Here are made-up elements, facts about them, and rows of numbers that follow some of those facts. Name the element behind each unnamed row.

Some elements and their rows:
[ 19.1 -10.1 -10.1 -11.4 -11.0  16.9 -20.2 -19.1  -7.4  -8.8  17.6  13.2
   7.7  12.7  -0.2  -1.8  19.7   1.3 -19.7   9.8 -14.5   1.0  -3.0   1.5
 -17.1  -9.4 -15.6]: skabru
[ 18.9  -9.9 -10.3 -10.8 -11.2  17.4 -20.1 -20.0  -6.4  -8.5  17.8  13.3
   7.9  11.8  -0.1  -1.3  20.6   1.1 -18.8   9.6 -15.1   1.8  -2.5   0.6
 -17.8  -9.2 -15.1]: fifam
[-13.1  19.6 -12.5  36.4  27.7 -45.4  26.9  17.2   1.4  24.2 -18.0  -0.4
  -3.9  -2.3   4.6   6.6 -41.3 -10.5  13.4  -8.4   4.6   9.8  23.6 -10.4
  16.5  -8.4  26.3]: napi
[ 21.8 -22.2  -6.3 -28.7  -4.7  11.5  17.9 -15.5   5.6  -2.2  11.4 -18.2
   9.6  12.9  -3.3  -3.0  19.3  29.5 -16.5  -0.5  19.7  -6.3 -19.2 -27.6
 -20.7  -2.8 -10.5]: dutak
[  7.9  -2.7  12.9 -19.0   0.8  28.6   3.8 -28.5  31.0 -24.4   7.3   0.2
  -1.1   4.3  18.1 -13.8  20.0   0.9  -1.8  -6.7 -16.9   4.3 -11.1  -1.3
 -10.8  -9.1 -17.6]: vetir
[ -7.9  15.8  11.0  21.6  31.9 -27.2  22.9  21.7   9.2  57.3 -30.6  15.4
 -18.3  -6.5  26.3  16.9 -53.8 -29.7   2.5 -17.2  -8.1 -22.7  -0.2  -3.6
  23.8   8.5 -27.0]: potebru
[-40.7  11.4   8.7   2.5  32.4 -44.4  19.6  37.0 -20.5  15.4 -49.5  -3.0
  11.1 -28.3  12.2  -9.2 -48.3 -22.3 -12.9   8.1   4.4  14.8  32.0  -7.5
   9.2  25.6  29.7]: lasker
[ 18.8  -9.4 -10.4 -11.5 -10.7  17.9 -20.0 -20.1  -6.5  -8.5  17.3  12.2
   8.1  12.9   0.3  -0.9  21.3   1.4 -20.3   9.0 -14.1   1.4  -3.8   1.5
 -18.0  -8.4 -15.5]: selar
[ 21.6  -6.7  -8.8  -4.4  -3.8  22.2  -2.2 -30.6   8.1  -5.7  18.8 -12.1
  20.9   5.8  -0.7  -6.2  11.2  19.1   8.2   8.2 -10.3  13.9   5.6  -9.1
 -19.8 -14.9   8.0]: rapus
[-31.9  33.4  18.2  -2.1  21.9 -51.8   5.9  19.8 -22.5   8.9 -32.7  30.5
 -36.6  -8.2  31.3   2.2 -25.6 -44.8 -28.0 -31.9 -28.9   3.0  19.1   1.3
  24.0   4.6  -7.7]: vitrenus
[ 15.7  -9.1  -0.8 -19.4  -9.3  15.2 -14.2 -23.0  -7.4 -14.0  13.2  -0.9
  14.4  -2.0   2.8  -4.6  17.1   9.9  -8.1  10.0 -12.5  10.1   5.7  -4.8
 -16.7  -7.5   5.6]: fliven
[-24.9  -0.2   1.3  23.1  18.1 -52.8  24.7  35.3 -21.4 -10.4 -58.5  24.2
 -13.0  -7.2   1.8   1.9 -18.3 -27.5 -19.1 -11.6  18.1 -15.7  -0.6   5.5
  30.1  -1.6  18.3]: biflitras
[ 12.9 -15.9  -3.9  11.3   4.9  39.8   2.2 -17.4  -9.5  11.2 -19.3 -19.9
  32.5  11.9 -15.5 -33.9  13.2   4.0   6.2 -11.1 -35.3   8.2  -1.2   6.6
 -24.4   1.5 -19.3]: rikluk
[-18.0  24.2  -9.7  37.8  25.0 -42.9  38.7  10.2   0.3  17.1 -37.3  -2.5
  -4.7   5.0   8.7  -0.6 -39.5 -16.6   5.5 -17.6   3.1  13.4  15.7  -5.0
  17.8 -16.3  28.4]: plabrusis
[  9.0  -2.0  -4.5  26.7  -6.5  39.7 -10.6 -38.6   6.1 -15.5 -13.0  -4.0
  16.7  33.8 -10.6   4.9  15.0  19.4   1.8  21.9  -9.2 -16.3  -5.3   3.4
 -26.3 -15.0  -0.8]: piromus
[-22.2  34.4 -11.7  18.8   7.4 -48.8   5.8  33.3 -13.6  38.4  14.8   0.0
 -29.7   6.9  -4.0  17.7 -32.1 -13.1   1.9 -17.6  11.4   7.6  15.6  -6.2
  20.8   8.0   4.3]: trepato
[ 12.0  -2.9  16.1 -45.5  -5.1  10.4 -43.8 -13.8 -12.9  -8.6  39.7  21.1
  -9.6 -14.2  19.9  -0.4  23.8  -4.3 -19.5   1.1 -41.0   1.5  14.8  -6.2
 -14.2  11.8 -30.1]: skesti
[ 12.3  -9.8   1.8 -14.3 -11.5  23.9 -11.1 -16.7   2.8 -10.2  13.7  -3.9
   9.3   3.1  -1.9  -5.1  18.5  10.7  -1.9   6.6  -5.8   1.5  -6.4   0.3
 -13.1  -1.6  -7.6]: flonoskam
[-13.4  18.5 -33.4  35.9   5.7 -52.9  10.9  44.3  -2.2  15.3  19.9  11.2
 -15.3  -3.8 -14.9   0.4 -20.5 -23.3  11.8 -13.0  20.1  27.2  13.8  14.2
  32.2  -7.9  21.8]: brubra
[ 23.8 -15.5 -13.5 -12.9  -9.5  14.4 -31.4 -11.8  -4.5  -2.6  36.9  15.3
   9.5   4.6  -3.6   4.2  18.7   8.3 -11.5  18.0 -13.4  -2.1   4.3  -3.4
 -18.3  -1.7 -16.9]: flofle

Some facts about the elements:
bebo (Φ b)
bemi (Ψ goti) (Φ a)
biflitras (Ψ tepu) (Φ b)
biplam (Ψ kladre) (Φ a)
biribek (Ψ dudri) (Φ a)
bravom (Φ b)
brubra (Φ b)
brumi (Ψ flibelu) (Φ a)
brusuk (Φ b)
bustam (Ψ sigrives) (Φ a)
butra (Ψ nege) (Φ a)
dedil (Ψ miflubun) (Φ b)
dedu (Ψ roplo) (Φ a)
drobege (Ψ pabro) (Φ a)
drupli (Ψ trozom) (Φ b)
dudragrir (Ψ kidretom) (Φ b)
dudri (Φ a)
duman (Ψ traplupir) (Φ a)
dutak (Ψ noskir) (Φ a)
dutrim (Ψ bemi) (Φ b)
fifam (Ψ graste) (Φ a)
fiki (Φ a)
flaku (Ψ butra) (Φ a)
flibelu (Ψ trikle) (Φ b)
fliklove (Ψ zuplir) (Φ b)
flitom (Ψ troge) (Φ b)
fliven (Ψ tafas) (Φ a)
flofle (Φ a)
flonoskam (Φ a)
florik (Ψ selar) (Φ a)
fludrik (Ψ fliklove) (Φ a)
flunak (Ψ grozal) (Φ a)
garulu (Ψ biplam) (Φ a)
gegrir (Ψ tridrar) (Φ a)
geku (Ψ dedu) (Φ a)
getil (Ψ rapus) (Φ a)
giflu (Ψ nidun) (Φ b)
gogok (Ψ vimal) (Φ b)
goti (Ψ biribek) (Φ b)
gotrar (Ψ zeklun) (Φ b)
goves (Ψ pabrik) (Φ a)
graste (Ψ nunu) (Φ a)
grati (Ψ goves) (Φ a)
gribur (Ψ luples) (Φ a)
griklas (Ψ vestim) (Φ a)
grilidran (Ψ griklas) (Φ b)
groski (Ψ rudru) (Φ a)
grozal (Ψ nobrek) (Φ b)
grustes (Ψ bravom) (Φ b)
kana (Ψ grati) (Φ b)
kidretom (Φ a)
kladre (Ψ dudragrir) (Φ a)
klebor (Φ b)
kletuk (Ψ klibistim) (Φ b)
klibistim (Ψ zazifla) (Φ a)
kliflol (Ψ regruk) (Φ b)
kliza (Ψ giflu) (Φ a)
kluplos (Φ b)
labrem (Φ a)
lasker (Ψ sezus) (Φ b)
latas (Φ b)
libru (Ψ trufor) (Φ a)
lipla (Ψ pluzil) (Φ a)
ludrura (Φ a)
luples (Ψ geku) (Φ a)
miflubun (Ψ nilo) (Φ a)
mitra (Ψ kletuk) (Φ a)
napi (Ψ groski) (Φ b)
nege (Φ a)
neka (Ψ pebar) (Φ a)
netor (Ψ brusuk) (Φ a)
nibrik (Ψ stistos) (Φ a)
nidun (Ψ stakom) (Φ a)
nikul (Ψ potebru) (Φ a)
nilo (Ψ flitom) (Φ a)
nobrek (Ψ fludrik) (Φ a)
noskir (Ψ flaku) (Φ a)
nunu (Ψ trustir) (Φ b)
pabrik (Ψ bebo) (Φ b)
pabro (Ψ trepato) (Φ b)
pebar (Φ b)
piromus (Ψ vogrim) (Φ a)
plabol (Ψ florik) (Φ a)
plabrusis (Ψ vemastol) (Φ b)
plaskin (Ψ steklel) (Φ a)
plasko (Ψ vegrol) (Φ b)
plebozam (Ψ nibrik) (Φ a)
pluzil (Φ b)
potebru (Ψ ratava) (Φ b)
povik (Ψ gogok) (Φ b)
rapus (Ψ skepam) (Φ a)
ratava (Ψ fiki) (Φ a)
regruk (Ψ zutu) (Φ a)
ribor (Ψ plebozam) (Φ a)
riklor (Ψ brubra) (Φ a)
rikluk (Ψ vebak) (Φ a)
rinum (Ψ drobege) (Φ a)
roplo (Ψ ludrura) (Φ a)
rudru (Φ a)
ruplife (Φ a)
rurir (Φ a)
sali (Φ a)
selar (Ψ skabru) (Φ a)
sezus (Φ b)
sigrives (Φ a)
skabru (Ψ fifam) (Φ a)
skepam (Ψ napi) (Φ a)
skesti (Φ a)
skomamu (Ψ ribor) (Φ a)
skubrazos (Ψ brumi) (Φ b)
stakom (Ψ kana) (Φ a)
steklel (Ψ lipla) (Φ a)
stista (Φ a)
stistos (Ψ sali) (Φ a)
stuklagek (Ψ riklor) (Φ a)
sudas (Φ a)
tafas (Ψ skubrazos) (Φ b)
tepu (Ψ netor) (Φ b)
traflivun (Ψ lasker) (Φ a)
traplupir (Ψ skomamu) (Φ a)
trepato (Φ b)
tridrar (Ψ kluplos) (Φ b)
trikle (Φ b)
troge (Φ a)
trozom (Ψ zuflan) (Φ a)
trufor (Ψ plabol) (Φ b)
trustir (Ψ flofle) (Φ b)
trutodok (Φ b)
vebak (Φ a)
vefi (Ψ sudas) (Φ b)
vefim (Ψ dutrim) (Φ a)
vegrol (Ψ grustes) (Φ b)
vemastol (Ψ getil) (Φ a)
vestim (Ψ gegrir) (Φ a)
vetir (Ψ plaskin) (Φ a)
vimal (Ψ dedil) (Φ a)
vitrenus (Ψ skesti) (Φ b)
vogrim (Ψ klebor) (Φ a)
zazifla (Ψ fliven) (Φ a)
zeklun (Ψ dutak) (Φ a)
zostu (Ψ kliza) (Φ b)
zuflan (Φ b)
zuplir (Φ a)
zutu (Ψ latas) (Φ b)

Which element is each row?
No name comes twice in this set of rows, the named rows included.
[-19.9  -6.2  -2.2  21.7  18.8 -55.5  14.7  42.9 -19.9  -5.1 -41.3  26.2
 -11.2 -15.2  -2.0   7.8 -20.1 -21.4 -12.6  -4.4  18.9 -18.0   5.1   1.9
  29.4   5.0  16.7] | tepu
[-14.7  11.6  -8.7  19.8  23.8 -54.2   5.0  32.2 -12.9  21.5  -6.1  12.6
  -7.3 -17.7   4.1  13.6 -35.7 -12.2   4.0   1.0   5.0   3.4  30.6  -9.7
  19.7   4.7  23.6] | trikle
[ 22.5 -25.1  -9.8   7.9   7.8  34.6 -16.9  -4.2  -6.3  23.0  13.3 -16.6
  35.3  -1.8 -22.1 -24.4  11.4  16.0  19.7   4.3 -32.7   4.0  11.0  -0.3
 -25.5  13.0 -22.7] | vebak
[  4.4  10.9  -5.9  18.9 -11.6 -44.4  44.9  26.5  13.5   7.4 -23.6  20.6
 -22.1 -29.3  18.9  17.2 -31.1 -42.1  18.3 -26.1  41.7  11.3 -27.7  31.1
  65.4 -37.2  35.2] | vefi
[-17.7  14.2 -13.8  65.4  27.4 -33.2  -1.0  22.0   0.8  24.8 -17.9  10.5
  -5.4  12.6 -13.9  27.6 -40.1   2.0  19.9  19.1   9.4 -24.7  24.6  -4.0
  10.6   3.0  15.9] | klebor
[-27.6  25.9  13.1  29.9   9.8 -24.3  21.4  22.9  -5.3  20.1 -49.3   6.9
 -13.7 -12.8  12.0   5.7 -41.3 -35.4  12.3 -16.4   3.0  -2.4   0.5  24.0
  35.3  -0.5  14.6] | grilidran
[  8.6  12.7  -6.3 -21.5 -25.5  21.2 -13.5 -21.0  -7.4   4.4  35.5 -13.4
  -7.2  21.9  -6.0  -0.7  21.0   9.6  -9.5  -8.0  -5.4  14.3  -9.1  -0.9
 -16.4  -3.9 -11.9] | drobege
[ 16.2 -14.8   3.5   1.0  -4.5  29.7 -25.1 -16.0  15.1 -12.7  28.3  -4.5
  10.6  -4.4  -9.8   3.5  18.3  24.8  25.1  19.6  -7.7 -10.3   5.2  -1.8
 -13.2   2.6  -2.9] | zuplir
[-14.8 -11.4  -4.6  20.9  20.9 -57.4   3.9  48.8 -17.7   1.5 -24.0  28.1
 -11.5 -22.0  -5.8  13.0 -21.3 -14.9  -5.5   4.4  21.3 -20.9  12.1  -2.8
  29.0  11.9  15.7] | brusuk
[-36.4   5.2   5.5   1.1  33.6 -46.7   9.6  44.2 -18.9  21.1 -32.6  -1.0
  12.4 -35.4   9.4  -3.4 -48.9 -15.7  -6.4  15.2   7.1  11.7  38.2 -10.4
   9.4  31.2  28.1] | sezus
[-10.3 -10.4  14.6 -37.1  -0.7  25.1  -0.2 -15.9 -14.0 -19.0 -27.9 -15.4
  34.8 -13.7  11.5 -25.8   4.6   1.5 -23.9  17.3 -11.2  19.7   9.2  -2.2
 -28.4  12.9  12.3] | traflivun
[ 10.1  -3.3   1.9 -18.3 -11.1  18.4  -2.5 -31.0  -9.0 -20.7  -4.9  -3.4
  13.0   4.8   6.8 -11.7  18.3   4.3 -15.6   1.4 -13.7  12.8  -1.4  -1.1
 -16.2 -14.6   7.6] | mitra
[ 14.2  -6.3   8.5  -7.8 -27.8  21.5 -30.2 -12.0 -36.3   7.3  23.9 -23.0
  -6.2   8.5 -32.3  14.8  30.7  39.8  20.9  -5.3  -3.7 -24.1  -3.7  -6.6
  -9.0   8.9  -4.1] | sigrives

Now the same elements, written a new way:
Some elements and their rows:
[ 11.1 -24.3   4.2  12.3 -14.8   9.2   7.2   8.5  -2.3  -1.0  -2.3   6.0
  -6.7   5.3]: troge
[-42.4  16.8   3.4 -12.5  10.2 -35.1 -14.5 -19.5 -11.1  41.6  -1.9  -9.4
   0.6  15.9]: skubrazos
[ -0.1 -27.6 -18.1  11.3  -2.0  -5.4 -25.9  10.4  15.7 -38.0  -1.5   7.8
 -33.3  -2.3]: nidun
[  0.4 -36.8  -0.4  12.5 -11.1  12.5  13.9  -3.1  15.7 -10.2  -4.5  -1.0
  19.0 -33.4]: vimal
[-27.1  21.3  20.7 -14.0   6.3 -22.4  -9.5 -15.6 -11.7  34.3   0.8  -6.7
   1.7   2.3]: flibelu
[  5.3 -13.8 -27.3   8.1   1.2   5.3   1.6   6.0   9.4 -19.2  -1.7   1.0
   1.2   3.9]: vetir
[-13.0  29.3  32.0 -15.5   6.3  -9.7  -4.4 -14.2  -8.8  21.3   3.4  -4.6
   6.1 -14.0]: biflitras
[ 12.0 -17.4   6.0  10.4 -11.8  14.3   3.6   8.9  -1.9   2.0  -4.2   4.9
 -10.4  17.8]: sali
[-12.0  29.2  34.8 -15.7   5.0 -10.4  -4.0 -12.7 -11.0  24.3   3.4  -4.0
   4.3 -11.6]: vitrenus
[-18.3  14.4  42.2 -12.7   2.8 -23.5 -35.2  -8.9  -2.5   0.1   3.8   2.3
 -32.3 -20.6]: kana
[  6.2 -15.5 -22.6   8.4  -1.1   5.1   1.8   6.9   7.5 -15.0  -1.8   1.7
  -1.6   5.7]: rikluk
[ 12.3 -19.1  -3.4  11.9 -11.5   7.9   4.5   9.8  -3.9  -2.7  -1.0   6.5
 -10.2  13.4]: kidretom
[-13.1  34.8  14.7 -14.2   4.8  -4.6  -2.3 -17.0 -13.3  12.6   8.3   0.6
   6.2 -14.6]: tridrar
[ 51.2  -9.7  -7.1   7.0  -6.2 -26.3   9.4   9.6   8.2 -29.5 -11.0  -4.2
   8.8   0.3]: skepam
[ -6.9  25.9  53.7 -12.7  -6.2  -8.1  -1.5  -9.8 -21.8  36.2   4.2   0.7
  -4.0  -4.9]: trutodok
[  1.6 -25.3 -15.8  10.1  -1.8  -4.6 -20.4   9.6  14.4 -32.3  -1.7   5.7
 -27.4  -0.4]: goves
[  4.0  -4.6 -55.7  10.1   0.9  13.4   3.5   0.4   6.7 -33.2   4.6   7.0
   3.8   1.2]: gegrir
[ 31.5 -12.9 -12.2   7.9  -4.9 -12.9   6.4   8.7   7.0 -22.0  -7.2  -1.8
   4.2   3.8]: groski
[ 11.9 -19.7  -1.4  11.3 -11.2   7.9   5.0  10.4  -4.0  -1.7  -1.9   6.3
 -10.8  13.8]: sigrives
[  4.9 -12.4 -31.5   8.2   1.9   6.8   2.4   5.1   9.7 -21.9  -0.8   1.7
   2.6   3.6]: biplam

Name these rows:
No name comes twice in this set of rows, the named rows included.
[-12.7  31.0  31.6 -15.4   4.8  -8.7  -4.1 -13.9 -11.0  20.9   4.4  -3.0
   5.6 -12.7] | dudragrir
[ 21.6 -18.7   2.5  11.7 -13.9   1.3   6.6  11.2  -4.2  -3.9  -3.8   4.9
  -8.7  12.6] | rudru
[-16.1  14.6  46.0 -13.4  -1.7  -5.4   3.1 -19.6  -4.7  26.2   1.5  -5.7
  18.0 -39.1] | gogok
[-27.5  23.4  14.5 -14.4   8.8 -22.7  -9.6 -17.0 -10.0  30.5   1.1  -7.1
   5.2   1.1] | kletuk
[-23.7 -27.5 -55.7  11.3   5.4 -19.4  -8.6   0.1   7.5   1.1  -7.0  -4.3
  -3.1  33.3] | zazifla
[ -3.8  30.8  35.9 -16.0   4.4 -16.4  -2.4 -12.9 -10.0  19.2   1.3  -5.9
   7.5 -14.1] | plabrusis
[  5.7 -14.5 -30.4   5.8   1.0   6.6   5.1   7.4  10.3 -14.3  -1.0  -0.5
   0.3   2.8] | libru
[ 44.2  -9.3 -11.1   7.2  -5.0 -22.0   8.2   8.7   8.6 -27.8  -9.5  -3.8
   8.3   1.9] | getil
[-18.5   3.8  60.9 -11.0  -8.7  -1.0   8.7 -23.6  -2.0  31.8   0.5  -6.5
  26.3 -58.0] | dedil
[-12.8  33.8  46.1 -15.0  13.1 -10.5  -5.1  -8.1 -10.4  20.7   4.2  -5.6
  10.0 -10.4] | gotrar
[-18.1 -26.2 -48.9  10.2   4.7 -14.5  -6.8   1.8   8.8  -1.1  -6.9  -3.1
  -2.9  27.0] | brumi
[  7.1 -14.9 -45.6  -2.1   2.2  10.5  13.7  12.0  13.2  -2.6   0.6  -4.7
   1.7  -1.7] | plabol

